Below are the code and all the weights of a small trained network. Each question names an input and a class and asks about switching units off, where a switched-off unit gives its printed mean instead of its output.

import numpy as np


def w(rows, s, z=0):
    codes = np.array(rows[::2]) - 128.0
    scale = np.full(codes.shape[1], s)
    scale[-1] = z or s
    return codes * scale


def norm(h):
    return h / np.sqrt((h * h).mean(-1, keepdims=True) + 1e-5)


def f(y):
    return y / 2 * (1 + np.tanh(0.7978845608 * (y + 0.044715 * y**3)))


def log_softmax(a):
    a = a - a.max(-1, keepdims=True)
    return a - np.log(np.exp(a).sum(-1, keepdims=True))


def net(x, mask):
    res = np.array(x, float).reshape(1, 3) / 4 @ E
    u = 0
    for l in range(4):
        y = f(norm(res) @ A[l][:, :-1].T + A[l][:, -1])
        res = res + np.where(mask[u : u + 3], y, B[l][:, -1]) @ B[l][:, :-1]
        u += 3
    return log_softmax(norm(res)[-1] @ U[:, :-1].T + U[:, -1])


A, B = {}, {}
E = w([
[13,17,19],'x0',
[3,243,201],'x1',
[165,237,13],'x2',
],0.005)
A[0] = w([
[136,192,10,2],'L0N0',
[232,49,181,67],'L0N1',
[39,100,134,160],'L0N2',
],0.013,0.0053)
B[0] = w([
[253,149,114,207],'L0N0',
[78,214,43,233],'L0N1',
[8,104,46,255],'L0N2',
],0.013,0.0041)
A[1] = w([
[16,63,124,108],'L1N0',
[187,62,109,139],'L1N1',
[113,5,136,3],'L1N2',
],0.012,0.0017)
B[1] = w([
[66,43,155,255],'L1N0',
[180,67,120,139],'L1N1',
[2,167,201,147],'L1N2',
],0.01,0.0059)
A[2] = w([
[104,159,180,131],'L2N0',
[150,53,95,224],'L2N1',
[4,106,164,255],'L2N2',
],0.017,0.00075)
B[2] = w([
[219,123,186,153],'L2N0',
[150,102,145,157],'L2N1',
[117,6,113,251],'L2N2',
],0.015,0.011)
A[3] = w([
[200,171,241,107],'L3N0',
[217,174,31,176],'L3N1',
[71,209,255,252],'L3N2',
],0.0077,0.0015)
B[3] = w([
[163,48,83,215],'L3N0',
[53,145,180,254],'L3N1',
[252,116,35,171],'L3N2',
],0.011,0.0037)
U = w([
[73,6,142,220],'0',
[223,124,130,193],'1',
[89,179,94,6],'2',
],0.021,0.0025)

Each question gives the input, the list of numbers given to net, and the class t.
The units are the neurons (one row each of A and B). Each row of codes is followed by its name. A weight is (code - 128) times the scale printed after its matrix; where a second scale follows, it is the last column's (A, B and U).
mask holds one flag per neuron, layer by layer. A switched-off neuron (its flag False) gives its mean, the last column of its row in B, instead of its output. The means were averaged over made-up inputs and are rounded, as every weight is.
A unit's drop is (log p(t) with every unit on - log p(t) with that unit switched off) / (log p(t) with every unit on - log p(t) with every unit switched off).
The circuit of an input: a set's keep is (log p(t) with only the set's units on - log p(t) with every unit switched off) / (log p(t) with every unit on - log p(t) with every unit switched off). Starting from all 12 units, units are removed one at a time, each time the one whose removal leaves the highest keep (on an exact tie, the one counted first), for as long as the keep stays at least 0.8.
circuit, biggest first: the units of the circuit, biggest drop first
unit that matters most: the unit with the biggest drop
k most important neurons: the k neurons with the biggest drops, biggest first
top k neurons in layer l: the k neurons of layer l with the biggest drops, biggest first
drop when u is switched off: that unit's drop, to one decimal
input [0,-8,-5], class 2: circuit, biggest first -> L0N1, L2N2, L0N2
input [2,0,8], class 1: unit that matters most -> L0N0
input [-2,-7,-3], class 2: circuit, biggest first -> L0N1, L2N2
input [1,-8,1], class 2: circuit, biggest first -> L0N1, L2N2
input [-1,5,6], class 2: circuit, biggest first -> L2N2, L0N0
input [7,2,6], class 2: 2 most important neurons -> L0N0, L2N2
input [-5,-2,-6], class 2: top 2 neurons in layer 0 -> L0N1, L0N2
input [7,3,6], class 2: circuit, biggest first -> L0N0, L2N2
input [-8,-3,-3], class 1: 3 most important neurons -> L2N2, L0N2, L3N2
input [-7,1,-7], class 1: 2 most important neurons -> L0N2, L1N0
input [-4,-1,-2], class 1: 4 most important neurons -> L2N2, L0N2, L1N0, L3N2
input [-3,2,-2], class 1: circuit, biggest first -> L0N2, L1N0, L2N2
input [-8,-4,-8], class 2: 2 most important neurons -> L0N1, L1N0
input [-4,-2,2], class 2: most important neuron -> L2N2
input [-8,-5,-4], class 2: drop when L0N1 is switched off -> 0.9
input [-6,0,4], class 1: drop when L2N2 is switched off -> 0.2
input [-8,7,1], class 1: drop when L2N1 is switched off -> 0.0
